Q: [-305, -213, -250,  587,  -47,  -69, -239,  218, -595, -527, -431,  284,
  177, -277,  363,  167,  159, -434,  111,  -67, -568,  -44, -313,  156,
 -463, -122, -201, -578,  109, -108,  296, -200, -474,  814, -519, -264,
   60,  -52,   59,  -77, -262,  -72]
X: [ 235,    2,  110,  297, -177, -187,   -9,   72,  131,  125, -205,  -64,
   70,  -73,  400,  -77,   27,  -52,   29, -277,  256,  177,  -13,  221,
  158,  344,  -28, -193,  -50, -138,    7, -382,  -17,  113, -238,  -31,
    8,   -2,   24,  138, -145,   67]
M: [ -87,  412,   78,   72,   53,  473, -241,   70, -239, -224, -308,  208,
  538,   11,  145,  387,   -8,    9, -247, -313,   40, -179,  137,  -45,
  458,  460,   24,  -48,  -40,  -71,  -98,  135,   12,   22, -120,   95,
  224, -117,  296,   99,  499,  278]
Y: [ -87,  412,   78,   72,   53,  473, -241,   70, -239, -224, -308,  208,
  538,   11,  145,  387,   -8,    9, -247, -313,   40,  579,   82, -304,
  361,  379,  241,  -45,  222, -156,  115,   18, -221,  720, -270, -492,
  -13,  -58,  297,  -16,  372,  330]
K: [ 285,  284,  225,  201,  -75,  -83,    6,  279,  324,   63, -183,  -50,
   60,  -12,  -10,  -76, -106, -125, -292, -203,  367, -252,   74,  245,
 -191,   13, -241, -112,  -18, -126,  106, -445,   84, -253,  -34,  177,
 -162, -113, -135,  449, -785, -349]
U: [ 194,   49,   18,   38,  -94,   60,  -16,  311,  -46,  -28, -164, -252,
  -87,  -15,    8,  367, -106,   74, -203, -252,  245,  -76, -125, -191,
 -292,   16,   24,  -48,  201, -203,  119, -108,  -93,  354, -103, -188,
  -68, -173,  152,  226, -352,  -42]
P: [-203, -186,  -86,   22, -333, -293, -258,  132, -544, -480, -694,  267,
 -550, -802,  138,  624,   20, -196, -216,  -72, -233,  300, -273,   26,
 -698, -459,  -20,  235,  392, -212,   39,   11, -417,  130,   85, -213,
  320,  567,    8,  198,  724, -523]
find: [ 194,   49,   18,   38,  -94,   60,  -16,  311,  -46,  -28, -164, -252,
  -87,  -15,    8,  367, -106,   74, -203, -252,  245,  -76, -125, -191,
 -292,   16,   24,  -48,  201, -203,  119, -108,  -93,  354, -103, -188,
  -68, -173,  152,  226, -352,  -42]
U
find: [ -76, -106, -125, -292, -203,  367, -252,   74,  245, -191]
K
find: [285, 284, 225]
K
find: [ -87,  412,   78,   72,   53,  473, -241,   70, -239, -224, -308,  208,
  538,   11,  145,  387,   -8,    9, -247, -313,   40, -179,  137,  -45,
  458,  460,   24,  -48,  -40,  -71,  -98,  135,   12,   22, -120,   95,
  224, -117,  296,   99,  499,  278]
M
find: [ 379,  241,  -45,  222, -156,  115,   18, -221,  720]
Y

Z: [-106, -193, -673,  486,  192,  133]
H: [  14, -272, -242,  114, -267,  162]
D: [-106, -180, -673,  390,  192,  133]
N: [-193, -673,  486, -106,  192,  133]
find: [-267,  162]
H
find: [-106, -193, -673,  486]
Z
find: [-242,  114, -267,  162]
H
find: [-106,  192,  133]
N
find: [-106,  192]
N

F: [-604, -187,  276,  291,  349, -382,  -23, -543, -125, -176,  211,  151,
 -183,  274, -478,  -26, -110,  -79, -382, -246, -561,  -27,   15,  174,
   31,   29,  -42,  133, -231,   59, -409,  109, -111,  -41, -608, -454,
 -236, -326,  432,  -36,  300,   -2,  319,  -12,  287,  112,  120]
A: [ 178,   28,  273, -429,  450, -400, -127, -483, -337, -285,   70,   71,
 -109,  433, -441, -249,  -46,  -74, -418, -208, -446, -185,  -24,  354,
   62,   93,  105,   61, -191,  -36, -448,  194,  271, -674,  191,  321,
  -61, -227, -175,  318, -165,   11, -564,  187,  417,  220,   93]
E: [-429,   28,  273,  450,  178, -313, -188, -451, -189,  -52,  -24,  127,
 -214,  276, -448, -132,  -18,  157, -192, -254, -325, -124,  -17,  198,
  -86,  -18,  101,   65, -171,   80, -361,  229,  -16,  -77, -561, -583,
  -11, -282,  336, -146,  282,  154,  240, -144,  172,  262,  217]
W: [-642,   28,  279,  575,   93, -235,  -84, -454, -114,  -60,   73,   81,
 -212,  359, -427, -187,  -43,   73, -423, -102, -211, -132,  108,  324,
   80,   14,    6,   51, -277,  -66, -438,   61,   11,  -61, -674, -564,
  191, -175,  318, -165,  321,  187,  271, -227,  223,  275,   93]
S: [-295,   94,  240,  471,  197, -433, -233, -455, -436, -188, -211,   19,
 -129,  369, -417, -117,    2,   34, -297, -287, -295, -177,  -85,  294,
  -73,  107,  238,   41, -318,   56, -447,  175,   82,  -54, -574, -551,
  -29, -373,  466, -259,  291,  300,  287,    8,  149,  229,  240]
B: [-535,  -32,  256,  442,  252, -301, -147, -459,  -20,  -27,  133,  117,
 -237,  236, -490,  -31,  -16,  145, -178, -234, -365,  -33,   41,  122,
  -28,  -25,   -2,  148, -125,  107, -314,  228,  -77,  -71, -616, -594,
  -66, -307,  248,  -42,  249,   20,  317, -169,  136,  265,  247]
C: [-599,  211,  322,  731,  102,   -7, -213, -489, -144,   79,  -97,  220,
 -249,  396, -492, -142,   47,  264, -184, -180, -165, -228,   63,  321,
  -45,   15,  -54,  -52, -103,   -6, -275,  150,   -8,  -23, -732, -693,
  136, -258,  272, -197,  375,  139,  310, -480,  121,  406,  314]
J: [-574, -154,  171,  266,  396, -441, -150, -460,  -76, -131,  126,  197,
 -145,  270, -532, -144, -111,   15, -272, -366, -663,  -22,   68,  270,
   18,    8, -119,  202,  -12,  -47, -287,  349, -122,  -44, -789, -540,
 -268, -513,  340,  -63,  223, -135,  341, -154,  363,  346,  274]
R: [-378,   17,  261,  412,  178, -277, -288, -438, -185,  -76,  -77,  131,
 -163,  273, -426, -140,   39,  229, -122, -311, -350, -145,  -39,  312,
 -107,   36,   59,   58, -256,   53, -300,  237,  -34,  -81, -586, -606,
  -33, -326,  376, -183,  288,  140,  219, -128,  154,  271,  314]
T: [-460,  -92,  223,  385,  308, -341, -256, -382,  -61, -139,  -74,  325,
 -217,  218, -588, -202,  -24,  215, -170, -387, -647,  -23,  111,  316,
 -168,  -69, -142,   85,   19,  -78, -174,  512, -214,   50, -815, -692,
 -228, -501,  424, -138,  201, -168,  324, -279,  266,  344,  444]
V: [-381,  208,  313,  604,  133, -209, -166, -412, -183,   36, -180,  124,
 -344,  257, -540,   20,   76,  376, -141, -288, -247, -207,  -61,  155,
 -177,   25,  189,   92, -316,  245, -130,  219,  167, -197, -557, -758,
   71, -250,  294, -262,  428,  438,  452, -213,  -56,  316,  394]
L: [-515,  105,  307,  539,  131, -183,  -94, -462, -102,   27,  -41,  124,
 -255,  337, -492,  -85,   20,  247, -254, -161, -222,  -99,   33,  277,
  -90,  -12,   56,   44, -227,   74, -296,  124,   43, -113, -570, -622,
  107, -203,  261, -138,  311,  193,  338, -229,   85,  321,  283]
find: [  11,  -61, -674, -564,  191, -175,  318, -165,  321,  187,  271, -227]
W
find: [-429,   28,  273,  450,  178]
E
find: [-570, -622,  107, -203,  261, -138,  311]
L

tafa: [-12,  11,  14,   1,  -6,  -1,  23, -31,   3,  12,  -4, -15,   6,   5,   1,
  -5,  -7,  -3,  13,   9,  17, 104, 204, 341, 526, 656, 743, 786, 795]
zan: [-12,  11,  14,   1,  -6,  -1,  23, -31,   3,  12,  -4, -15,   6,   5,   1,
  -5,  -7,  -3, 818, 804, 791, 817, 803, 794, 808, 794, 772, 780, 811]
Kenuz: [  9,  20,  52,  79, 188, 343, 529, 630, 720, 776, 787, 790, 805, 811, 802,
 801, 792, 812, 803, 804, 813, 803, 794, 790, 806, 799, 783, 806, 799]
Lof: [  6,   2,   6,   5, -17, -23,  -9,  15,   0,   5,   9,   3,  11,  39,  95,
  21, -13, -20,  -2,   5,  -5,   2,  39,  98, 176, 365, 531, 633, 732]
Tumop: [ 21,   4,  -7,  -3,  17,   2,  13,   5,   7,  -5,  -3,   3,   2, -25,   1,
  -9,   9,  16,  13,  40,  45, 108, 215, 404, 557, 708, 749, 769, 814]
lokid: [ 11, -13,   6,  19,   5,  31,   4,   8,  12,  -9,  -4,   6,  11,  21,  39,
  95, 210, 357, 550, 680, 737, 788, 783, 805, 784, 815, 806, 818, 785]
tez: [-12,  11,  14,   1,  -6,  -1,  23, -31,   3,   8,  -4, -15,   6,   5,   1,
  -5,  -7,  -3,  13,   9,  17, 104, 204, 341, 526, 656, 743, 786, 795]
find: [11, 21, 39, 95]
lokid
find: [803, 794, 790]
Kenuz
find: [787, 790]
Kenuz

Tadon: [ 277,  -86, -159,  -90,  219,  719, -367,  244,  268,  250,   13,  350,
  131]
Divo: [ 121,  -58, -159,  235,  337,  652, -202,  100,  204,  224,  113,  108,
   49]
Pup: [ 277,   21, -114,  235,  337,  719, -165,  -16,  194,  236,   33,  -90,
  125]
keki: [-233,  115,  -26, -340, -340, -456, -211,   54,   59,  187,  110,   63,
    2]
doz: [-233,   62,   87, -217, -340, -695,   22,  -60, -179, -176,  113,  139,
  -89]
vibut: [ -13,   13, -145,  162, -239,  -30,   72,  -60, -204,  -47, -136,  350,
  131]
bureg: [ -74, -406,  -88, -174,    3,  210, -367,  161,   82,  235,   45, -175,
  -89]
piz: [ 131,    6, -104,   85,  279,  586,  -98,  244,  268,  201,   92, -172,
  -21]
Duli: [-174,  210,    3,  -88,  -74, -406,  208,  -12,   13, -169,  -27,    7,
    1]
zezot: [ -90,  -86,  -50,  -21, -150,  -71,  -15,  -27, -204,  -33, -136,  270,
   29]
dami: [-173,  210,   73, -340, -103, -695,  208,  116, -161, -176,   -4, -175,
    9]
lusa: [ -74, -406,  208,  -12,   13, -169,  -27,    5,   28,  250,  -61,   59,
  -13]
find: [ -88,  -74, -406,  208]
Duli
find: [-174,  210,    3,  -88,  -74, -406,  208,  -12,   13, -169,  -27,    7,
    1]
Duli
find: [ -74, -406,  208,  -12,   13, -169,  -27,    7]
Duli
find: [-174,  210,    3,  -88,  -74, -406]
Duli
find: [235, 337, 652]
Divo
find: [-136,  350]
vibut
find: [-695,   22,  -60, -179]
doz

keviz: [-132,  180, -268, -107,   45,  433,  329, -205, -214, -224,  233, -221,
  132,  -96, -135, -162, -170,  258, -158,  100,  402,  208, -198]
demat: [ 138, -186,  -82,  423, -163,  -58,  315,  162, -356,  224, -291,  368,
  -62,  -49,   -3,  143,  141,  -98,  -89, -244, -419,  -46,  260]
kes: [  11, -187,  -56,  404,  379, -350, -101,  275,  341, -147, -211,   76,
  -83,   33,   26,  -69, -231, -165,   -1,  209, -266,  188,  349]
non: [ -15, -109, -253,   25,  383, -379, -219,  474,   65,  301,  -28,  145,
  625,   22,  -83,  440,  161, -313,   78,  300,  570,  544, -116]
deg: [-166,  297,  125, -738,  -38,   -5, -490,   14,  354, -166,  392, -598,
   75,   21,   74,  171, -129, -314,  216,   68,   41,   31, -471]
zade: [  20, -150,  -37,  341,  -93,  257,  440, -324, -293, -241,  -95,   35,
 -417,  -76,   70, -446, -165,  430, -203, -101, -308, -191,  278]
pogil: [ -33, -453,   67, -372,   27, -470, -398,   40, -301,  216,  144, -256,
   69,  -46,  442,  154,  233,    7,  144,  109,   78,  103, -211]
siv: [ 570,  544, -114,  173, -258,  461,  354, -295,  110, -524,  142,   21,
 -399, -240, -286, -375, -406,   61, -402, -268, -623, -234,  137]
Vekol: [ -42,  268,  139, -272, -480,  397,  183, -282, -219, -139,  190, -175,
 -267, -121,  -25,  -64,  -46,   15,  -98, -366, -428, -321, -180]
Nez: [ -26, -281,  346, -230, -105, -288, -363, -206,  116, -239,   66, -407,
 -599,    1,  455, -281, -145,   63,  129,  -56, -696, -354,   84]
movu: [-107, -429,  137,  173, -258,  461,  354, -295,  110, -524,  142,   21,
 -399, -240, -286, -375, -406,   61, -402, -268, -623,  384,  137]
find: [  21, -399, -240, -286, -375, -406,   61, -402, -268, -623, -234,  137]
siv
find: [-107, -429,  137,  173, -258,  461,  354, -295,  110, -524,  142,   21,
 -399, -240, -286, -375, -406,   61, -402, -268, -623,  384,  137]
movu
find: [ 570,  544, -116]
non

